Below is a small trained network, with its code and all its weights. Each question gives an input and a class and asks what happens when units are switched off, that is, made to give their printed mean instead of their output.

import numpy as np


def w(rows, s, z=0):
    codes = np.array(rows[::2]) - 128.0
    scale = np.full(codes.shape[1], s)
    scale[-1] = z or s
    return codes * scale


def norm(h):
    return h / np.sqrt((h * h).mean(-1, keepdims=True) + 1e-5)


def f(y):
    return np.maximum(y, 0)


def log_softmax(a):
    a = a - a.max(-1, keepdims=True)
    return a - np.log(np.exp(a).sum(-1, keepdims=True))


def net(x, mask):
    res = np.array(x, float).reshape(1, 3) / 4 @ E
    u = 0
    for l in range(3):
        y = f(norm(res) @ A[l][:, :-1].T + A[l][:, -1])
        res = res + np.where(mask[u : u + 9], y, B[l][:, -1]) @ B[l][:, :-1]
        u += 9
    return log_softmax(norm(res)[-1] @ U[:, :-1].T + U[:, -1])


A, B = {}, {}
E = w([
[140,203,59,111,212,160,143,138],'x0',
[108,176,116,8,76,65,149,125],'x1',
[165,107,210,60,174,159,88,149],'x2',
],0.0019)
A[0] = w([
[151,145,101,122,135,117,105,107,170],'0.n1',
[136,108,166,130,93,108,126,93,148],'0.n2',
[67,243,124,184,235,79,170,83,1],'0.n3',
[106,103,117,144,121,123,127,97,132],'0.n4',
[130,173,173,104,92,161,4,129,25],'0.n5',
[158,106,155,106,153,144,128,126,145],'0.n6',
[192,37,100,170,162,162,143,173,15],'0.n7',
[141,139,109,67,112,81,135,139,166],'0.n8',
[111,134,107,127,178,99,141,113,73],'0.n9',
],0.0032,0.0084)
B[0] = w([
[59,135,161,151,103,157,128,191,239],'0.n1',
[93,122,101,128,156,167,159,161,209],'0.n2',
[82,253,31,202,12,134,173,41,128],'0.n3',
[128,135,131,123,129,133,78,150,159],'0.n4',
[115,140,168,126,36,157,15,196,128],'0.n5',
[120,145,80,154,92,124,98,137,192],'0.n6',
[71,182,202,55,33,184,89,154,128],'0.n7',
[145,142,176,187,151,142,138,125,251],'0.n8',
[221,80,106,194,185,159,38,178,128],'0.n9',
],0.0036,0.0031)
A[1] = w([
[186,99,162,45,157,143,81,132,92],'1.n1',
[116,130,43,155,87,76,162,49,94],'1.n2',
[100,107,106,150,123,168,95,165,139],'1.n3',
[127,163,144,52,97,69,143,120,104],'1.n4',
[105,158,119,43,106,75,163,121,127],'1.n5',
[167,185,57,86,194,135,143,119,96],'1.n6',
[192,164,15,69,176,157,30,1,3],'1.n7',
[120,70,154,117,74,86,112,88,97],'1.n8',
[129,44,147,112,77,89,125,102,87],'1.n9',
],0.0054,0.0064)
B[1] = w([
[117,150,3,158,61,43,58,173,173],'1.n1',
[166,126,103,96,128,82,37,195,176],'1.n2',
[151,145,155,80,131,98,146,111,252],'1.n3',
[181,120,117,182,176,114,151,72,176],'1.n4',
[187,115,143,188,146,148,123,86,191],'1.n5',
[54,1,150,57,112,165,184,133,166],'1.n6',
[2,18,174,41,138,210,151,84,128],'1.n7',
[102,91,137,67,164,169,168,136,170],'1.n8',
[87,89,111,60,178,183,170,154,166],'1.n9',
],0.0055,0.0034)
A[2] = w([
[106,147,163,97,40,147,109,123,2],'2.n1',
[108,249,228,77,73,118,182,59,68],'2.n2',
[223,127,164,222,186,149,117,46,94],'2.n3',
[86,161,54,122,58,73,2,214,111],'2.n4',
[17,123,128,71,100,194,186,156,102],'2.n5',
[112,93,147,135,49,142,96,139,171],'2.n6',
[54,49,116,88,127,173,185,80,111],'2.n7',
[204,119,171,246,161,190,104,65,72],'2.n8',
[206,139,114,110,127,90,173,5,42],'2.n9',
],0.0043,0.0057)
B[2] = w([
[100,117,120,128,124,152,71,109,128],'2.n1',
[141,205,195,211,101,176,114,41,152],'2.n2',
[152,99,101,66,25,82,160,52,194],'2.n3',
[206,152,157,199,167,63,46,175,252],'2.n4',
[82,95,138,94,134,184,171,115,217],'2.n5',
[136,179,77,127,166,130,145,117,202],'2.n6',
[78,145,111,108,182,184,121,182,212],'2.n7',
[162,112,83,20,64,69,186,58,185],'2.n8',
[220,71,96,44,2,29,156,19,142],'2.n9',
],0.0062,0.0042)
U = w([
[11,48,102,33,229,244,227,208,178],'0',
[226,51,51,25,23,37,217,11,163],'1',
[222,163,111,218,192,25,2,242,176],'2',
[110,240,231,233,100,208,152,28,106],'3',
[13,28,174,214,2,88,111,170,1],'4',
[11,16,178,230,2,83,122,171,1],'5',
],0.0094,0.0091)

Each question gives the input, the list of numbers given to net, and the class t.
The units are the neurons (one row each of A and B). Each row of codes is followed by its name. A weight is (code - 128) times the scale printed after its matrix; where a second scale follows, it is the last column's (A, B and U).
mask holds one flag per neuron, layer by layer. A switched-off neuron (its flag False) gives its mean, the last column of its row in B, instead of its output. The means were averaged over made-up inputs and are rounded, as every weight is.
A unit's drop is (log p(t) with every unit on - log p(t) with that unit switched off) / (log p(t) with every unit on - log p(t) with every unit switched off).
The circuit of an input: a set's keep is (log p(t) with only the set's units on - log p(t) with every unit switched off) / (log p(t) with every unit on - log p(t) with every unit switched off). Starting from the 12 units with the biggest drops (on a tie, the unit counted first), units are removed one at a time, each time the one whose removal leaves the highest keep (on an exact tie, the one counted first), for as long as the keep stays at least 0.8.
circuit, biggest first: the units of the circuit, biggest drop first
unit that matters most: the unit with the biggest drop
k most important neurons: the k neurons with the biggest drops, biggest first
k most important neurons of layer l: the k neurons of layer l with the biggest drops, biggest first
drop when u is switched off: that unit's drop, to one decimal
input [-4,5,8], class 2: unit that matters most : 1.n1
input [-7,-4,-8], class 2: circuit, biggest first : 1.n2, 2.n4
input [-5,1,6], class 2: circuit, biggest first : 1.n1, 2.n4
input [-1,-4,-4], class 1: 2 most important neurons : 1.n6, 1.n1
input [4,-5,4], class 1: 2 most important neurons : 0.n2, 1.n9
input [1,-3,3], class 3: 3 most important neurons : 1.n3, 0.n8, 1.n5
input [6,-6,-4], class 0: 3 most important neurons : 0.n8, 1.n6, 1.n5
input [-3,0,0], class 3: 4 most important neurons : 0.n2, 1.n3, 2.n2, 1.n6
input [6,-7,-2], class 1: 3 most important neurons : 1.n9, 0.n2, 1.n8
input [5,-3,-5], class 0: 3 most important neurons : 1.n6, 1.n1, 0.n6
input [5,6,7], class 2: 2 most important neurons : 1.n1, 1.n3
input [-2,-1,-2], class 3: 2 most important neurons : 1.n3, 2.n2
input [2,2,-3], class 3: 2 most important neurons : 0.n1, 1.n1
input [7,7,-2], class 0: unit that matters most : 1.n6
input [-6,-2,6], class 0: 2 most important neurons of layer 1 : 1.n9, 1.n8
input [-3,-1,0], class 3: 3 most important neurons : 0.n2, 1.n3, 2.n2
input [-8,7,4], class 0: 2 most important neurons : 1.n9, 1.n8
input [-2,3,-3], class 3: 2 most important neurons of layer 0 : 0.n8, 0.n6
input [-4,-5,-2], class 1: drop when 1.n6 is switched off : 4.0
input [-5,4,8], class 2: drop when 0.n1 is switched off : 0.0
input [5,-4,1], class 0: drop when 0.n8 is switched off : 1.2
input [8,7,-1], class 0: circuit, biggest first : 1.n6
